Each row is followed by its band, which names the range that a hidden value of the row falls in. A new part has a new value, new ranges and new names.
[-177    7   35  156  517  -18  563   12 -133  -47  -18  160  -70  131
 -356   55  -28 -466  159  -11   37   49  149  119  156   28 -290 -103
  -48  179 -237    7  166  -16 -120  140  401  400  -42 -229  -19] => U
[ 212  172  -70   68   15  -66 -410   31  -15  -63  -62 -322   51  -63
 -257  160  101  347  -60   26  231  139 -143  280  -14    9  227  -27
   94   -1  342  -89  157 -142  298 -168 -305 -175   11  301    4] => A
[  55 -186    1  -40   85  112  -15   67  -54 -137  164  -46  -59   33
 -107  -24 -117  129  105   19  -32 -111 -110  311  -23    9  -11   70
   65  -76   55 -199 -189  -59   15   67  113 -144 -167  -65  -22] => M
[-193  103  156   12 -173   -3  287 -175  -78   85  -27  199  138 -160
  207   59 -112 -308  -44  102  -90  -12  105 -215  -60 -131 -102   26
  -59    4 -298  -91   77  -69 -209  251  299  177  -52 -222  139] => H
[-283  235  200 -221   11   69  273  -97 -108  -27 -227   96   26 -171
    6  192 -166 -363   25  168  -53  122  156  -67  -49 -270  -94  -87
  157  151 -225   38  207 -118  -26   -2   85  181   18 -130  159] => B
[ 153  -74  -39  -95  152  133 -247  190 -116 -158   37 -257  -54   25
 -282   64   23  294   15   66  110    0 -149  509  -46   79   70  -11
  203  -59  329 -113 -113  -90  326 -113 -197 -261  -49  203    2] => A
[-175   31  129   18  132   26  283    1 -163   14  -36  151   51   11
  -22   37 -134 -240 -165    2  -96   45  118  -29  -60  107 -138   42
   13   20 -230  -61  -37  -45  -51  171  221   26  -91 -231   64] => M
[  50  124  -71   92   18 -114 -174  -56   96  145   18 -116   72  -46
 -272   62  109  319 -185  -84   34   64  -26    4  -81  164  246   64
  -50 -195  385 -156  210 -176  210 -110 -145 -138  -56  -11 -242] => U
[ -78  168  -73 -134  227 -153  378 -128   25   -5  141  194  -79  118
 -162   77   70 -211 -130  113  -98   67  160  -80 -234  285  124 -136
  -10  147   92   18   90  -40  -67 -101   30   92 -125  -57  -65] => H
[ -92  244  175   69   28  -23  353 -215  -60  -41  -94  184  107 -239
  119   63 -143 -459  200   84   74   50  188 -129  197 -418 -122  -37
  -87  204 -444 -139  314  -12 -447  248  399  397  -11 -216  287] => B
[ -12  -21    3  129  -76 -165   35 -242   85 -283  160  245   79 -103
  195   64 -255 -150   59  -28   32  -27    8  -55  136 -260   18   53
 -131   42 -504 -159   69   78 -306  233  226   15 -197  -92  282] => W
[ -10  -34  127  -48  202  113 -126  248 -207   12  104 -206 -210   -6
 -257 -118 -133  154  -35   82  102  159  -54  513   13  329  -33  -27
   59  132   81   35 -222    1  125  -91    6 -230 -193  163   98] => P
[  27  -53   71  -19   24    8 -329   53  -24 -222   82   39   26 -177
  -36  -46 -189  222 -264  -75   46    0    4  332   27  103  129  113
   42 -159 -178  -69 -104   80  117   45 -115 -438 -167   66  280] => W
[  48   41  177    1 -230   90    6  -56    3   50   99  109  124 -281
  157  -39 -128   -9  127   19  -54 -113   47   17    7 -262  -56  102
  -12  -69 -297 -187   47  -52 -280  244  229  -55   -6 -127  246] => M
[ -57   20   69 -186  -40   81 -132  -11 -175 -217 -127 -180   28   30
  -12  262 -173   66 -121  141   31   84 -136  201 -117 -152   68   10
  270   69   50 -143  -10  -73  245  -99 -217 -179  -40   79  175] => E
[ -77  -35    4   88  285    7   26  119 -222 -114  -18 -120  -70   87
 -252   38  -96   11 -136   20  125  187  -30  342  130  171  -65   19
   13   52   64  -84  -30   32  179   11   45  -49 -167    9   53] => P
[  32  -73  -38  -18  198  -76 -174   22  105  -68  170  -63 -117  111
 -364   60  -21  240  -80  -55   12  -39 -107  256 -183  295  172  -55
   79  -24  121   40  -19  -88  241 -213 -201 -277  -95  152  -90] => A
[ -73  -12    6   34    7   24  535 -120 -157  -50   98  296  131   22
  158   49   41 -401  -64  106 -179 -141  127 -113 -155  -25 -162   82
  -48  -17 -246 -173  -75   27 -289  366  401  242  -59 -335  137] => H
[  21 -220 -112  190  115 -128  -48  -51  303  213  392    6 -123  104
 -509  -66   63  419  103 -215 -112 -186 -131  116 -112  271  149   99
 -145 -255  233 -128  126 -129   62 -123   55 -159 -116 -128 -366] => E
[  52   43  108   57  -34   48 -370  156  -80   27   24 -143   39 -260
  -69 -112 -112  251  -37   22  234  157  -19  340  224   88    8  -41
  -33 -106   75  -38   -7  -59  206   54  -40 -273 -116  261  118] => U
[ -20  237    4  -94  285  -48   50   32 -204 -303  -87   35  -44 -130
    1  -16 -138 -209 -138  147  218  308  187  283  237   52   50 -114
  -15  192  -34  -27    4   86  -14   32   44   12 -257  117  242] => B
[ -61  -41 -103  -34   43 -118  553 -159  109  -78  382  375 -135  112
  -30   25  -12 -289  203   66 -304 -129   96  -92 -250    4  -78   57
 -109  128 -319  -30  -87   28 -458  151  385  209 -185 -302   14] => P
[ 135  297   12  -24   81   31  -72   76  -37   26 -115 -180    0 -180
 -379  168  191   97   91   46   62   87   49  292  -98 -158   55   21
  163   77  122   27  265 -119   73 -123 -132   39  164   76  133] => W
[  34  -58   46  -73  -96   31 -284  -86  163  -37   86 -124   24 -167
 -146   65 -177  351  181  -34   78  -58 -125  166  132 -296  168   26
   69 -164  154 -282  249 -131   98 -107 -106 -207  -57   32  -21] => W
[  65 -129 -126  151  180 -100 -157   98  -69 -140  158   -3   34  118
 -205   15    4  230 -297  -87   66   51  -64  269   -8  364   57   54
  -29 -171  111  -87 -118   29  289   52  -95 -314 -165   99   -3] => W
[-118   16   41   97  158  -59  238 -118  -52  -97   22   23  -88   67
  -48   45 -211 -239  192   43   35   83  -28    8   95  -79  -69  -30
  -91  199 -174  -99  -25 -108 -204   88  333  249 -244 -163  -89] => A
[ 124  142   92  -45  -15   71 -130  103  -65   96   26 -221  -36 -112
 -247   88   46  163  161  101   98   72  -59  296  -63  -66    2  -55
  146  123  109  -25  133 -117   69 -107  -94  -71   94  192  142] => E
[ -46  -63  -63   88  305 -140  411 -145  136  -11  217  219  -46  234
 -353  154   75 -211  112  -52 -112 -169   21  -58 -202  106  -45  -98
    3   88 -158   -3  200  -60  -91  -18  138  176   44 -130  -81] => U
[ -29  131  254   46    9   67 -218  122 -155  113  -63 -150   30 -235
 -134  -14 -147   97  -68   28  196  178   27  280  154    9  -60  -38
   54   72 -145   -9  165   -7   92    7  -38 -179   33  177  322] => P
[  24 -280  -56  300   92  -58 -187   -2   74   99  200 -165   14  120
 -352   18   30  297   81  -95  159 -126 -265  234   71  201    0  -34
  -86 -202  213 -124   69 -125  297    4   30  -88  -50  132 -214] => H
[-189  -38  131   26  297   77  463  -42 -132   11  -26  118   -6   68
 -225   96  -50 -380  102   53  -25  -84   78   81   -3  -45 -222  -79
   68  106 -214  -54  153  -37  -77  111  287  275   48 -211   80] => H
[  -3   15  196  106   88   57  -64   27   20  147   36  -86    9 -158
 -247  -19 -123   70  223  -51  141   -8  -17  182  178 -121  -84  -61
    5   21 -115  -95  252 -112  -29   19  127   -6   51   32   83] => M
[ -41  219  -53 -130  320   82  357  185 -436 -175 -196  -26   32   81
  -27   91   30 -299 -218  210   52  327  188  196   45  146 -142  -49
  110  150  228 -112 -137  -30  131  130  107  126 -158  -66   24] => A
[  32  -39  -42  -20  237   83  176  230 -188  -89  118  109  -28   23
 -206  -47   89  -38 -158   17  -99    1  113  349 -125  297 -139   73
   64  -84  -12   22 -235   32   93  150  104 -147  -85  -65   85] => M
[ -56  -37   99  -19  366   92  -46  154 -138  138  -91 -319  -93  231
 -560  154   45  157 -104    7   86   31 -147  314 -193  351   23 -129
  243   65  362   14   74 -208  472 -289 -228 -126   87  135 -195] => U
[ -92  216  161  -55   -4  -13  228  -97    5  150  -27   -7   -8 -103
 -142  163  -87 -183  285  112   29  106   64  -66   23 -283 -100 -135
   71  241 -148  -40  368 -145 -155  -45  122  227   98  -21  109] => E
[  32   90   54  -51  -33   67   86 -192  -76 -340  -79   62   89 -212
  216   66 -212 -182  112   73   33  -42   39   88  153 -503   74  147
    6   36 -229 -347   51   14 -350  218  251  149 -179 -258  246] => U
[ -34  188   77 -200  145  188  432  166 -449  -93 -169   96  121   21
   90  110   59 -340 -330  185 -165  107  222  107 -238  110 -177   87
  217   76  -24 -117 -203    0   -8  233  123   20    1 -231  226] => M
[ 191  138   -2  -89 -154   84 -226   80   -4   65    7 -228   80 -173
 -200  158  129  307  156   97   72   19  -83  251  -69 -227   64   -3
  188  -64  288 -138  211 -164  182  -86 -204 -134  155  189   80] => W
[ -25  272   89  -60  -65   -8  318 -185   39   73  -22   93   32 -180
    7  101  -13 -260  273  117  -62   13  126 -151  -45 -354   -9  -16
  -14  168 -136 -123  263 -148 -371   81  265  335    9 -205   49] => U
[ -57 -219  -93   56  191  -64  502 -108    5 -107  243  240   46  325
 -191  252   27 -248  127   17 -158 -206  -52  -52 -177  -52 -211  -59
   92   40 -206 -143  128   -1  -36  129  168  153   86 -159   38] => E
[  46   97   27 -100 -205   72  175 -118  -36  -33   14   29  141 -131
  120  177   20 -129  241  190  -18  -69  -14  -38  -52 -412  -64  -31
   97   25  -15 -210  166 -124 -128  148  124  178   79  -38  126] => B
[-135  121  123  -65  -14   38  165  -59 -267 -307 -179  180  201 -159
  259  178 -235 -337 -206  106   39  141  151   32  147 -321 -151   53
  105   51 -435 -164   87  113  -66  284  113    7  -46 -121  487] => E
[-252   28  126   54   16  -33   39 -152 -109  -87 -144   70   95  -95
   65   78 -215 -156 -272    5   26   64   30  -37   43    0   33   64
  -34  -70 -190 -100   45  -30   57  117  114    0 -169 -175   91] => H
[  74 -198  -41  241  212  -25  -83    1   22  -56  145  -19   53   76
 -300   -4   29  185 -108 -161   54 -171 -108  244    5  177   50  102
  -47 -211   37 -180   26  -15  124   87   55 -137  -55  -66  -44] => U
[ 129  115   98  230  -59   25    3  -83  -73   98  -62 -186  109  -78
  -92  113   32  -17  207   11  113  -38 -113   45   11 -245  -35   60
  -10   99  -59 -200  168 -166 -172  135  201  219   76  -68   52] => A
[ 212  -62  -82  -61 -251   -4 -110 -160  206 -104  274   72   94 -138
   71   44   -1  260  182    5  -99 -242  -93   33 -114 -287  193  127
    4 -196   59 -330   62  -81 -186   91   28 -146  -61  -74   29] => A
[-140   30   26 -109  331  102  460   69 -316 -210  -80  223   54   63
  -58   69   27 -396 -342   97 -123   -6  214  181 -145  187 -141   52
  124   -1 -144  -51 -134  103   21  204  162   53  -65 -251  221] => H
[ 127  -42 -154    5 -107   56   69   53  -43   47  102  -79   82  101
 -220  207  331  146  -20   89 -164 -183 -141  145 -434   84   -3   94
  159 -172  294  -49  -90 -170  227   39  -82  -27  131   -3 -122] => B

Part 2:
[  40   42    1  -44 -148 -160  168 -109 -120   21   84  -98  -41  -85
  -11  -19 -122 -113   48   42  186  140 -122  109  -70  -37  296    7
   72  -78  -49  -65 -144  -37   25  101 -195   29  104 -100  -70] => <25>
[-206  142 -320   -8  -97   -7   46  185  154   90   19  137 -109 -153
  -88 -139  -10   31  -11   65  -33  -72   56 -131 -112    5  -18 -153
 -132  -38   -1   90  -13  191   77  182   13 -184 -112  -28 -179] => <26>
[-324  -20  128 -279 -111 -298 -128   61   99  -78   12 -205  212  122
   97   10  -79 -121   -6  280 -152   61  -87 -226   18  107  222  108
  330 -105   83   -2  129 -188   30  251 -240   78  189  -94  -44] => <18>
[  29 -142  134 -172  -93  -53  104  -52  -86   33  -27 -152  117  101
   27   91  -56 -105   63   16   15  105    5   68  109  226   26  133
   29   58   65  -83   99   42  -13   66   48   70   -2   60   72] => <16>
[ -33  309  -59  202  104  -12  193 -100   25  159 -112  209  -50 -120
 -227  159  102   38  -16   47  150   24  115  235   86  127 -162 -146
 -306  146   77  -46    4 -119    5  120  308  -69 -206  147   68] => <25>
[-131   37 -157   -4  -30   48  188   -8  292   95   55   84   14  -99
 -113  -31   55  140 -153 -180  -55   63  125  -35  -39  133 -319 -234
 -255   53 -252  111   36  152   78  345   54 -136  -83   -5  -73] => <25>
[-101  194   69  106   53  104   -4  -41  -90  150 -109   91   64  -77
 -201  208  103  -46   47  190   97 -103   75  146  175  233 -162  -57
  -40  196  256  -57  -14 -141  -43  -29  116  -11  -83  184   65] => <18>
[-116 -150  157 -175   49  -38  -85   76   93   25   45   47  259  117
  -71   50   84  131 -199  -22  -84   44   42  -71  205  221 -441  -88
   82  132 -105   77   30   -2  -97   20  -24  104   -4  -68  -72] => <14>
[-321 -102   50 -287 -127 -150 -435  234  -37 -163  359  -94  269   65
  145  -77 -200  -10   98  143 -211   48 -108 -252  159  114  -46    9
  378 -192   83  209   82   52  -47  -31 -397   -7  265 -231 -209] => <26>
[ 182 -187  203  -30  -55   93  274 -135   94  127  -35  -27   55   40
 -150  220  132   -2   -6  -95  154   38    4   61  -15   38  -87   26
  -31   98 -114  -46 -196  -30   43  229  -50   71  -23  -30  -37] => <13>
[-366  -99   43 -323 -171 -182 -374  373  -17 -187  187 -116  198  156
  122 -128 -204  -54  131  251 -230  -15  -66 -306   67  173   49   62
  338 -146  172  143  137   86  -63    1 -216  -12  172 -213 -193] => <14>
[ 160 -105 -161  -63 -226  -27  132  -37 -207  116  102  -57 -169 -173
   40  -79  -72 -139  138   58  267   -4 -171   16 -142 -227  503   47
  148 -151   70  -85 -305  174   36  -93 -383  -95  102  -69 -185] => <26>
[  46 -156  336  -30 -102   94  171 -117   47    1  -59 -154  117   77
 -173  163   40  -96   -3  -46  150  109  -29   53   17  212  -59   61
  139   70  -97   -6 -225 -127  -17  246 -211  175  140  -70  -28] => <13>
[-173  134 -200  -34  -37   73   82   66  175   92 -139   63  -71  -96
 -155  -97   68    8    5 -133  -54   13  126  -14   39  159 -214 -188
 -312   67 -136    8  137  135  -64  260  213 -128 -207   26   61] => <18>
[  49 -138  267  -56  -65   91   18 -107  -85   81    8 -110  143   70
  -41  255   29 -125  156   68   85   46   10   58  146  210   26  173
  155   39  204  -38  -43  -93   19   58 -159   43  106  124   27] => <16>
[  49   37   23  104   95  -35  265 -179   71   56 -269  107  -21  -64
 -179   42  203  -33  -98 -235  210  168  -13  145   97  -13   14  -91
 -278  -40 -166  -82 -201  -82 -147  215  142   54 -154  -26   83] => <22>
[  40  -71  254 -110  -67  -60   67  -81 -104  174 -150  -93  128  129
  -39  158   52 -184  -15  260  127   78   47   45   77  258  131  306
  303   95  306 -109   -7 -182   47  -15 -204  148  105  260  -31] => <25>
[  40  255   33  226   78  -50  241 -185  -16  112 -184  101 -136 -140
 -244  141   19  -91   54  -38  249  199   40  267  147  126  -19   -8
 -244  100  -40 -108  -34 -235   32  207  218   81 -161  118  147] => <16>
[-180   42 -231  -79  -29  -89    7  -26    4   26   88  -44  -33 -125
   59  -35  -54  167  -81  131   19  -89  -12   38   53   67   49 -337
  -93  100  -24  -64  110  195  -38 -103   22 -266   11   43   95] => <26>
[  16 -103 -234 -164 -230   59   42  -30  -61   64  110  -69   28 -170
  111  -98   15 -251  224 -194   -6   18 -138 -125 -101 -230  402  116
   -8 -377   50   48 -193  253   -8  208 -317 -112   47 -135 -182] => <18>
[-169 -116   49 -265 -233  -85  -11   90   22   13 -108 -194  123   73
   49 -137  -22 -274    9  120  -40   70  -57 -223 -101  116  314  250
  324 -178  125    9  -77   11   -2  219 -391  105  176  -26 -181] => <14>
[ -51   21  152   17  132  -30   42  -89  -21   85 -114   69  178   39
 -140  272  168   73 -119  210   81 -109    2  111  190  140 -161  -94
   11  208  145  -78  -65 -143  -73  -70  158   69  -81   76   85] => <13>
[ 143  -76 -123  -40  -83  -69 -105   42 -218   24  188   67 -168 -104
   93   35  -90  -40  389  -33  184   54 -121   38  114 -249  372   17
  -45 -213  140  -60  -64  137  -55 -174 -109 -226  -14  -82  -33] => <14>
[-128 -135  -24 -163   34  -85 -139  139  139   37   73  129  155   13
  -40  -66   96  102 -160  -69  -76   55  -22 -196  150   -9 -275  -75
   92  -44 -147  120  -57   44  -66   53 -160   57  -18 -151 -183] => <14>
[ 109 -239  323  106  -28   -1  316 -122   43  -14   17  -87   -7   42
 -156  220  -28  106 -107   -8  274  131  -43  114   29  182  -84  -81
   68  194 -174  -60 -276 -103   84  128 -116   92  128  -45  -14] => <18>
[-176  -62 -195 -291  -56 -148 -364  107 -116   60  200  -19   90  -36
  198  -29  -10   68  100  277  -88 -172  -95 -161  142 -126  213 -120
  231  -86  232  -24  144  158 -103 -311 -253 -251   89   -9  -36] => <26>
[  39 -174  177   71  -43  163   43  -34  -43   54   42    7  109   -8
  -82  250   67  -79  122   45  124  -24  -26  -10   86  110   34  125
  135  -39  222   57 -263   -2   63   50 -211    7  101   57 -117] => <16>
[-295  -34  -82 -175  -69  -67 -181  166   22  -90    1  -80  117   31
   74  -98  -93  -69   71   40 -160   56   22 -143  154  240   -8   13
   30  -94  108   64  187  138  -68   63  -10  -61   26    6   11] => <18>
[ -23    5 -111  -52  -96 -102  -69   43 -200   -7  -25  -56 -150  -72
   73  -41 -113 -136  281   84  146   69  -74   36  109  -18  414   57
    1 -129  200 -122   39   80  -72 -124  -55 -145    8   49   72] => <22>
[-103 -113   27  -70   12   86   69  103  229  -16   97  105  168   75
  -64  110   69  149   18 -233 -157   34  129  -63   95  183 -428 -139
 -297   11 -116  147   88  179  -15  298  254 -121 -139  -88  -47] => <22>
[-237   18 -104 -234  -58  -82 -100   -6   34   23   58 -113  152  -26
   73   -5    5   28  -11   86 -148  -78  -13  -62   98  100  -25 -178
  -10   31    8  -34  199   93  -88   59   -1 -135   11  -15   90] => <18>
[  71  246  241  165   41  -74  205  -95  105  138 -111  118 -160   22
 -309  191  -12    3  116    0  233  263  152  233  104  217 -213    5
 -185  203 -109  -76   98 -361   73  315  200   54 -128   98   99] => <26>
[-148 -206  -78 -275  -50 -102 -143   28   18  -51  197 -180    9   37
  167   56  -69  292   67  126  -72 -153  -38  -48  140   35   13 -415
  -37  156  -84 -122  276  249 -127 -194   34 -375   53  -57  222] => <18>
[ -14   38  141   51   77   -4   15  -73 -160   90   52   88  189  -37
 -103  248   66   25  -50  160  107  -63  -29  150  204  136 -167  -44
   55  155  195  -33 -124 -120  -33 -127   44   74   -9   57  -18] => <22>
[-178  -50  107 -141   44   71 -137   73  212   57   32   97  258  117
  -75  110  151   87  -28  -75 -177   19  144 -112  175  229 -421  -53
  -48   13   14  152  132   16  -71  200   23  -58  -44   15  -54] => <26>
[  73 -262  378  -85   15  -32  122  -86  -20   37  -96  -86  207  251
  -12  272   89    6  -42  113  107   86   62   70  129  299  -22  159
  148  109  203  -67  -32  -77  -23  -16  -30   64   93  167   36] => <25>
[-224  -44  183 -142   72 -118  -35   49  325  -24   22    4  210  111
 -153   39   20  150 -233  -83 -154  189   88 -108  205  295 -585 -123
    7  167 -358  117  176 -154    7  341   45  183  -22 -118    6] => <13>
[  50   19  206 -103 -114   35  -92   27 -265   64    4  -73  139   76
  -49  179  -69 -283  302  169   55   36  -12   98  158  210   97  328
  178   -8  374  -41   23 -100  -25  -42  -35  151   18   81  -20] => <13>
[ 132  -74  365   74   62  -65  362 -266  156  109 -244    6   53  116
 -234  269  268   45 -165    2  294  104    2  141  -42   28   39  -62
   -8  113 -123 -127 -292 -301  -60  266  -58   90   24   -2   35] => <25>
[-211  202 -324   20    0   32  -13   14  119  117  125  160   67 -277
  -74  -76   17  -23  -55 -157 -119   41   31  -54  104   24 -261 -130
 -203  -79 -106  148   32  102   74  253    4  -49 -119  -20 -114] => <18>
[-255  283 -174  -97  -46 -134  136  -26  245  142 -138  -20  -77 -101
 -128  -83   21   31 -104   62  -65   36  121   -6  -28  147 -136 -228
 -216  174 -201  -91  285  -83   30  369  176 -102 -141   69  125] => <22>
[  -2  214  126  100   64   44   72  -50 -115  177 -131  163  123  -24
 -214  181   88 -139   14   82  104   67  105  195  192  269 -230  146
  -63  133  243  -17  -19 -198   -8   58  172  158 -139  189  -19] => <14>
[ -80   67 -116  -57 -102  -33  -53 -175 -134   14  159  -84   95 -206
  101   48  -18 -175  189  -52   50   37 -161   26   64 -148  361  -15
   36 -274  101   -1 -125   11  -42  101 -298 -112  147  -70  -19] => <22>
[ -24  -85  124  -85 -149 -102   43  -82  -30  -44   72 -188  -80    7
   -7   39  -72   19  104  118  201   44 -112   28  -61  -20  329 -154
  163  -23  -63  -94 -125  -41  -65   32 -317 -137  221 -115   21] => <25>
[-274   -9 -108 -125 -101 -109  -50  155  -16  -83   12  -35  215  -11
   58  -58  -61 -181  -13  147 -143  -23  -91 -180   -7   97  165  140
  139 -208  214  121  -91  109   31  149  -82   87   38 -100 -197] => <16>
[-200   34 -110 -123    6 -198 -157  -55   16  -17  214  -52   65 -130
   90   20  -80   96    7   70  -40   39 -108  -49  179  -58   37 -219
   56  -36 -102  -10  116  -30  -14   10 -158 -122   96  -94   62] => <18>
[  20   18  130  -29 -106   12  -67   57 -184  121  -28    4   27  -10
  -81  100  -31 -259  224  163  118   60  -22    0  108  111  148  302
  228  -44  310  -28  -86 -140   40    2 -201  121   44   93 -119] => <18>
[-190  200 -351  -91 -174  -47  192   89  242  193  -90  -12 -234 -184
 -107 -178  -36  -31    0   53  -46  -26  104 -114 -178   37   23 -149
 -200   94 -167  -60  193  116  151  382   71 -176 -165   58  -19] => <18>
[  87 -167  182  -62  -35  -62   67 -135  -70    2  -47 -105  -34   59
   -1  140   49   26  105   32  231   60  -76   88   85  -13  264  -74
   54    0   15 -150 -111  -46 -125  -51 -142 -111  101  -10  112] => <14>
[ -55   -7  -48  -63 -215  -44  153  -51  -14   57  -20 -167 -139  -95
   -2   32  -24  -92  146  203  172 -101 -102  -40 -200 -101  502  -81
  103  -46   86 -139 -159   18   39  139 -258 -194  134  -30  -29] => <22>
[-220  -61   40 -199 -155 -210   67   94  108  -50  119 -126  180   60
   78   23 -108  -64  -34  179 -124   24  -65 -187 -105   75  132   73
  178  -86   39   53    5  -18  136  306 -138   37  125 -131 -172] => <22>
